Below are the code and all the weights of a small trained network. Each question names an input and a target symbol and asks about switching units off, where a switched-off unit gives its printed mean instead of its output.

import numpy as np


def w(rows, s, z=0):
    codes = np.array(rows[::2]) - 128.0
    scale = np.full(codes.shape[1], s)
    scale[-1] = z or s
    return codes * scale


def f(y):
    return np.maximum(y, 0)


def softmax(a):
    e = np.exp(a - a.max(-1, keepdims=True))
    return e / e.sum(-1, keepdims=True)


def log_softmax(a):
    a = a - a.max(-1, keepdims=True)
    return a - np.log(np.exp(a).sum(-1, keepdims=True))


def net(x, mask):
    ids = ['ΓΘΞΠΨαβστφ'.index(c) for c in x.split()]
    T = len(ids)
    res = E[ids] + P[:T]
    u = 0
    for l in range(2):
        q, k, v = (res @ M[l].T for M in (Q, K, V))
        z = softmax(np.where(np.tri(T) > 0, q @ k.T / 2**0.5, -1e9)) @ v
        res = res + np.where(mask[u], z, O[l][:, -1]) @ O[l][:, :-1]
        u += 1
        y = f(res @ A[l][:, :-1].T + A[l][:, -1])
        res = res + np.where(mask[u : u + 4], y, B[l][:, -1]) @ B[l][:, :-1]
        u += 4
    return log_softmax(res[-1] @ U[:, :-1].T + U[:, -1])


Q, K, V, O, A, B = {}, {}, {}, {}, {}, {}
E = w([
[131,137,208,143,113,81,205,191,161],'Γ',
[66,153,124,138,134,144,155,164,67],'Θ',
[126,215,118,90,157,166,48,144,165],'Ξ',
[135,103,194,46,78,140,113,134,164],'Π',
[160,95,181,169,17,62,91,145,196],'Ψ',
[106,162,138,122,162,183,67,164,73],'α',
[94,52,213,149,58,214,93,135,118],'β',
[104,149,78,129,123,4,150,208,78],'σ',
[102,176,223,181,85,126,167,93,140],'τ',
[231,45,151,145,194,145,142,139,137],'φ',
],0.014)
P = w([
[168,139,67,114,31,255,179,98,253],'0',
[85,82,156,113,85,123,73,185,132],'1',
[101,111,189,101,115,116,58,187,133],'2',
[99,112,214,98,117,121,65,180,136],'3',
[111,112,212,98,102,95,63,193,140],'4',
[104,128,211,98,118,111,77,190,140],'5',
[125,130,213,102,98,85,70,187,130],'6',
[118,145,217,126,108,107,80,183,155],'7',
[118,152,227,116,106,94,81,183,151],'8',
[130,157,237,124,108,104,72,185,156],'9',
[136,170,217,123,111,96,72,184,153],'10',
[138,174,220,132,103,80,73,179,161],'11',
[130,163,223,144,93,103,71,177,176],'12',
[120,178,226,148,102,114,63,187,180],'13',
],0.0065)
Q[0] = w([
[184,130,52,152,141,158,172,45,109],'L0H1',
[140,146,216,121,101,108,37,254,115],'L0H1',
],0.0094)
K[0] = w([
[2,127,181,124,76,38,59,198,118],'L0H1',
[229,38,80,151,214,201,200,23,195],'L0H1',
],0.0049)
V[0] = w([
[145,143,121,119,109,78,254,120,102],'L0H1',
[201,66,108,101,181,93,106,180,167],'L0H1',
],0.0069)
O[0] = w([
[32,174,138,194,222,49,157,130,211,3],'L0H1',
[249,106,22,131,172,87,202,2,102,184],'L0H1',
],0.0081,0.0032)
A[0] = w([
[121,165,80,90,85,221,77,156,74,153],'L0N1',
[43,189,144,79,88,82,90,230,156,110],'L0N2',
[135,203,133,130,226,140,57,144,100,227],'L0N3',
[91,195,54,198,145,105,161,149,254,251],'L0N4',
],0.0063,0.0027)
B[0] = w([
[121,233,103,150,76,138,156,107,79,242],'L0N1',
[161,202,250,114,57,138,197,100,36,254],'L0N2',
[152,103,195,37,104,30,118,166,81,221],'L0N3',
[180,70,218,172,182,144,254,103,85,153],'L0N4',
],0.0068,0.0075)
Q[1] = w([
[3,102,89,99,179,119,52,158,151],'L1H1',
[139,81,20,102,254,113,88,59,137],'L1H1',
],0.0064)
K[1] = w([
[3,231,216,138,58,88,185,187,94],'L1H1',
[48,126,225,90,90,60,24,201,54],'L1H1',
],0.0052)
V[1] = w([
[122,101,145,230,182,115,195,165,35],'L1H1',
[137,253,78,103,144,129,101,104,7],'L1H1',
],0.0076)
O[1] = w([
[208,181,145,255,152,118,226,251,131,207],'L1H1',
[186,133,102,214,199,185,67,60,22,254],'L1H1',
],0.0095,0.0055)
A[1] = w([
[82,177,118,99,90,56,178,242,235,185],'L1N1',
[206,49,140,195,168,95,110,200,137,104],'L1N2',
[97,1,81,28,155,66,83,6,119,165],'L1N3',
[67,123,175,57,75,86,208,149,125,2],'L1N4',
],0.0062,0.0017)
B[1] = w([
[185,77,70,129,174,129,44,90,224,246],'L1N1',
[112,119,19,64,142,207,180,164,94,198],'L1N2',
[44,254,118,123,176,141,198,65,224,173],'L1N3',
[85,90,157,158,110,106,85,135,151,202],'L1N4',
],0.0092,0.012)
U = w([
[140,93,116,168,215,128,104,126,156,31],'Γ',
[108,187,174,195,106,131,237,171,98,223],'Θ',
[155,170,142,132,221,133,161,81,146,83],'Ξ',
[93,152,178,85,131,124,206,139,160,100],'Π',
[131,93,66,121,58,102,81,105,141,6],'Ψ',
[210,82,148,178,152,137,102,90,80,220],'α',
[115,95,166,82,2,160,176,156,101,217],'β',
[148,211,46,192,135,141,161,179,138,23],'σ',
[136,155,191,238,107,81,140,127,155,200],'τ',
[145,68,146,17,195,187,177,157,116,161],'φ',
],0.0058,0.0022)

Each question gives the input, a string of symbols that net reads in full, and the target symbol t.
The units are the heads (2 rows each of Q, K, V and O) and the neurons (one row each of A and B). Each row of codes is followed by its name. A weight is (code - 128) times the scale printed after its matrix; where a second scale follows, it is the last column's (O, A, B and U).
mask holds one flag per unit, layer by layer, with each layer's heads first. A switched-off unit (its flag False) gives its mean, the last column of its rows in O or B, instead of its output. The means were averaged over made-up inputs and are rounded, as every weight is.
A unit's drop is (log p(t) with every unit on - log p(t) with that unit switched off) / (log p(t) with every unit on - log p(t) with every unit switched off).
The circuit of an input: a set's keep is (log p(t) with only the set's units on - log p(t) with every unit switched off) / (log p(t) with every unit on - log p(t) with every unit switched off). Starting from all 10 units, units are removed one at a time, each time the one whose removal leaves the highest keep (on an exact tie, the one counted first), for as long as the keep stays at least 0.8.
circuit, biggest first: the units of the circuit, biggest drop first
unit that matters most: the unit with the biggest drop
k most important neurons: the k neurons with the biggest drops, biggest first
top k neurons in layer l: the k neurons of layer l with the biggest drops, biggest first
input Ξ α Ξ Ξ Ξ τ, target Ξ: unit that matters most => L1H1
input β σ Θ α Ξ α Π α Γ, target β: circuit, biggest first => (L0H1, L1H1)
input β α σ σ Π, target β: circuit, biggest first => (L0H1, L1H1)
input Γ β σ α α α τ σ α α Ξ Γ, target Γ: top 2 neurons in layer 0 => (L0N4, L0N1)
input σ Ξ Ψ Ξ Θ α β α α Ξ σ α β, target σ: top 2 neurons in layer 1 => (L1N2, L1N1)
input τ β τ Ψ Ξ α, target τ: top 2 neurons in layer 0 => (L0N2, L0N4)
input τ Θ τ α Ξ β β α α Ξ β τ, target τ: top 3 neurons in layer 0 => (L0N2, L0N4, L0N1)
input Γ Θ Ξ Ξ α Π α, target Γ: 2 most important neurons => (L1N1, L0N4)
input σ σ Ξ α τ Ξ Ξ α τ Ψ, target σ: circuit, biggest first => (L1H1, L0N4, L0H1, L1N2)
input σ α α, target σ: circuit, biggest first => (L1H1, L0N4, L0H1, L1N2)
input Γ α Ξ α β α Ψ φ, target φ: circuit, biggest first => (L1N2, L0N1, L1H1)
input Θ α α Ψ Θ β σ α Ξ Ψ α τ, target Θ: 3 most important neurons => (L1N1, L0N4, L0N2)
input β Ξ β τ Ξ, target β: top 2 neurons in layer 0 => (L0N2, L0N1)
input Ξ α α β α τ α σ Γ Π, target Ξ: circuit, biggest first => (L1H1, L1N3)
input Ψ α α α Ξ σ α α β, target Ψ: top neuron in layer 1 => (L1N1)
input Ξ Ξ Γ α Γ Ψ β σ α α Ξ β, target Ξ: circuit, biggest first => (L1H1, L1N3)
input τ Π Θ, target τ: 3 most important neurons => (L0N2, L1N1, L0N4)
input Θ Ξ β Ξ Π σ Ψ, target Θ: top 2 neurons in layer 0 => (L0N2, L0N4)
input Π β Ξ Ξ σ Ψ Ψ, target Π: top 2 neurons in layer 1 => (L1N3, L1N1)
input α τ σ τ σ Ψ σ, target α: top neuron in layer 0 => (L0N1)
input Ξ α α β Ψ, target Ξ: 2 most important neurons => (L1N3, L0N1)
input α α σ α, target α: circuit, biggest first => (L1H1, L0N1)
input α Θ Θ Ψ α α τ Ξ, target α: circuit, biggest first => (L1H1, L0N1, L0H1)
input Ξ α σ β Π α Ξ β α Ξ Ξ, target Ξ: 2 most important neurons => (L1N3, L0N1)
input Θ Ξ α Ξ α τ Ξ σ Θ β Θ Ξ, target Θ: top 2 neurons in layer 0 => (L0N2, L0N4)
input Ξ α α Θ τ Ξ σ Γ φ Ξ σ σ Θ Ψ, target Ψ: 3 most important neurons => (L0N2, L0N1, L1N3)
input α α Γ Ψ, target α: circuit, biggest first => (L1H1)
